Below is a small trained network, with its code and all its weights. Each question gives an input and a class and asks what happens when units are switched off, that is, made to give their printed mean instead of their output.

import numpy as np


def w(rows, s, z=0):
    codes = np.array(rows[::2]) - 128.0
    scale = np.full(codes.shape[1], s)
    scale[-1] = z or s
    return codes * scale


def f(y):
    return np.maximum(y, 0)


def log_softmax(a):
    a = a - a.max(-1, keepdims=True)
    return a - np.log(np.exp(a).sum(-1, keepdims=True))


def net(x, mask):
    res = np.array(x, float).reshape(1, 5) / 4 @ E
    y = f(res @ A[0][:, :-1].T + A[0][:, -1])
    res = res + np.where(mask, y, B[0][:, -1]) @ B[0][:, :-1]
    return log_softmax(res[-1] @ U[:, :-1].T + U[:, -1])


A, B = {}, {}
E = w([
[2,146,122,67,68,92],'x0',
[191,53,47,89,48,70],'x1',
[128,135,185,238,77,33],'x2',
[144,199,97,171,26,215],'x3',
[55,68,50,221,160,158],'x4',
],0.0076)
A[0] = w([
[126,148,192,235,79,44,47],'N0',
[212,110,133,167,167,158,75],'N1',
[162,90,72,95,94,120,107],'N2',
[146,180,95,155,59,199,74],'N3',
[208,120,120,171,166,149,63],'N4',
[73,180,181,163,200,184,17],'N5',
[117,31,154,63,254,40,22],'N6',
[122,142,68,45,184,218,18],'N7',
[45,140,119,83,91,102,5],'N8',
[49,139,144,83,85,110,41],'N9',
[44,138,126,87,87,107,3],'N10',
[144,182,95,159,56,190,55],'N11',
[41,53,42,251,137,138,65],'N12',
[186,189,212,61,86,86,35],'N13',
[132,149,182,230,91,48,30],'N14',
[157,78,79,109,87,99,43],'N15',
[210,113,127,165,163,159,76],'N16',
[168,82,68,106,90,98,67],'N17',
[138,182,94,159,61,197,74],'N18',
[145,185,88,138,68,198,111],'N19',
[217,106,140,170,182,155,34],'N20',
[85,181,185,152,182,165,23],'N21',
[167,84,76,100,88,96,66],'N22',
[153,87,78,117,92,98,36],'N23',
[167,74,76,102,87,99,44],'N24',
[152,81,74,119,85,94,50],'N25',
[138,128,65,41,177,211,27],'N26',
[192,190,209,51,74,80,82],'N27',
[134,76,69,142,92,109,62],'N28',
[167,78,71,102,87,96,43],'N29',
[211,114,123,170,170,151,47],'N30',
[203,143,155,126,144,136,126],'N31',
[77,181,183,158,198,174,30],'N32',
[131,172,100,154,63,186,8],'N33',
[145,87,85,128,90,100,59],'N34',
[146,185,113,145,49,182,48],'N35',
],0.0079,0.0033)
B[0] = w([
[170,53,136,23,63,170,224],'N0',
[59,169,93,103,76,95,190],'N1',
[138,163,175,174,116,149,190],'N2',
[134,100,146,127,168,61,200],'N3',
[51,173,95,83,71,93,184],'N4',
[169,196,204,176,121,157,214],'N5',
[146,92,155,111,186,23,254],'N6',
[168,58,157,34,62,157,213],'N7',
[56,184,91,99,74,92,178],'N8',
[61,177,86,115,84,104,182],'N9',
[50,193,83,96,71,90,177],'N10',
[134,106,142,121,166,68,195],'N11',
[188,160,36,37,225,194,252],'N12',
[159,140,34,115,202,189,206],'N13',
[170,44,150,2,55,174,211],'N14',
[142,178,172,154,127,146,179],'N15',
[61,165,95,97,74,98,187],'N16',
[139,184,176,160,121,148,190],'N17',
[135,102,148,125,174,62,200],'N18',
[134,90,143,132,165,62,203],'N19',
[58,177,101,101,87,94,190],'N20',
[153,181,179,170,120,154,197],'N21',
[133,187,184,171,128,148,188],'N22',
[143,170,169,143,129,147,171],'N23',
[138,187,179,163,122,145,187],'N24',
[149,173,171,146,130,152,180],'N25',
[157,40,154,33,53,159,214],'N26',
[156,143,46,134,200,192,224],'N27',
[164,172,153,130,146,157,174],'N28',
[137,183,179,158,124,146,188],'N29',
[51,179,92,87,72,91,184],'N30',
[74,147,76,127,115,120,180],'N31',
[165,200,208,182,115,157,211],'N32',
[136,117,154,114,176,51,178],'N33',
[148,161,161,139,133,151,169],'N34',
[141,101,135,114,177,64,190],'N35',
],0.0081,0.0073)
U = w([
[146,193,234,181,122,178,117],'0',
[10,169,61,119,58,87,119],'1',
[168,4,159,80,50,187,118],'2',
[138,74,161,134,222,4,115],'3',
[161,144,2,124,231,222,115],'4',
[109,76,96,189,128,152,251],'5',
[105,63,118,206,117,146,83],'6',
],0.012,0.014)

Each question gives the input, the list of numbers given to net, and the class t.
The units are the neurons (one row each of A and B). Each row of codes is followed by its name. A weight is (code - 128) times the scale printed after its matrix; where a second scale follows, it is the last column's (A, B and U).
mask holds one flag per neuron, in row order. A switched-off neuron (its flag False) gives its mean, the last column of its row in B, instead of its output. The means were averaged over made-up inputs and are rounded, as every weight is.
A unit's drop is (log p(t) with every unit on - log p(t) with that unit switched off) / (log p(t) with every unit on - log p(t) with every unit switched off).
The circuit of an input: a set's keep is (log p(t) with only the set's units on - log p(t) with every unit switched off) / (log p(t) with every unit on - log p(t) with every unit switched off). Starting from the 12 units with the biggest drops (on a tie, the unit counted first), units are removed one at a time, each time the one whose removal leaves the highest keep (on an exact tie, the one counted first), for as long as the keep stays at least 0.8.
circuit, biggest first: the units of the circuit, biggest drop first
top k neurons: the k neurons with the biggest drops, biggest first
drop of u: that unit's drop, to one decimal
input [-2,0,8,-3,7], class 2: circuit, biggest first : [N14]
input [-2,-7,1,4,-8], class 4: top 2 neurons : [N13, N27]
input [6,-3,6,1,-8], class 4: circuit, biggest first : [N27, N13]
input [0,-5,8,4,-7], class 2: top 2 neurons : [N14, N0]
input [3,0,8,-1,6], class 2: top 2 neurons : [N14, N0]
input [-1,4,6,-2,-6], class 2: top 3 neurons : [N14, N0, N12]
input [-4,2,7,3,8], class 4: top 2 neurons : [N12, N26]
input [-2,0,-6,-3,5], class 2: top 2 neurons : [N26, N7]
input [6,-5,-7,7,2], class 2: top 2 neurons : [N7, N26]
input [-2,4,0,-4,-6], class 4: top 2 neurons : [N27, N13]
input [5,5,6,1,3], class 2: top 2 neurons : [N0, N14]
input [-3,-3,-7,1,-5], class 2: top 2 neurons : [N26, N7]
input [-4,5,-6,6,-8], class 4: top 2 neurons : [N27, N13]
input [-1,6,-8,-6,2], class 2: circuit, biggest first : [N26]
input [6,6,3,8,0], class 3: drop of N18 : 0.1
input [4,2,-2,-2,-8], class 4: drop of N27 : 0.1
input [0,-5,8,-7,-2], class 2: drop of N14 : 0.4
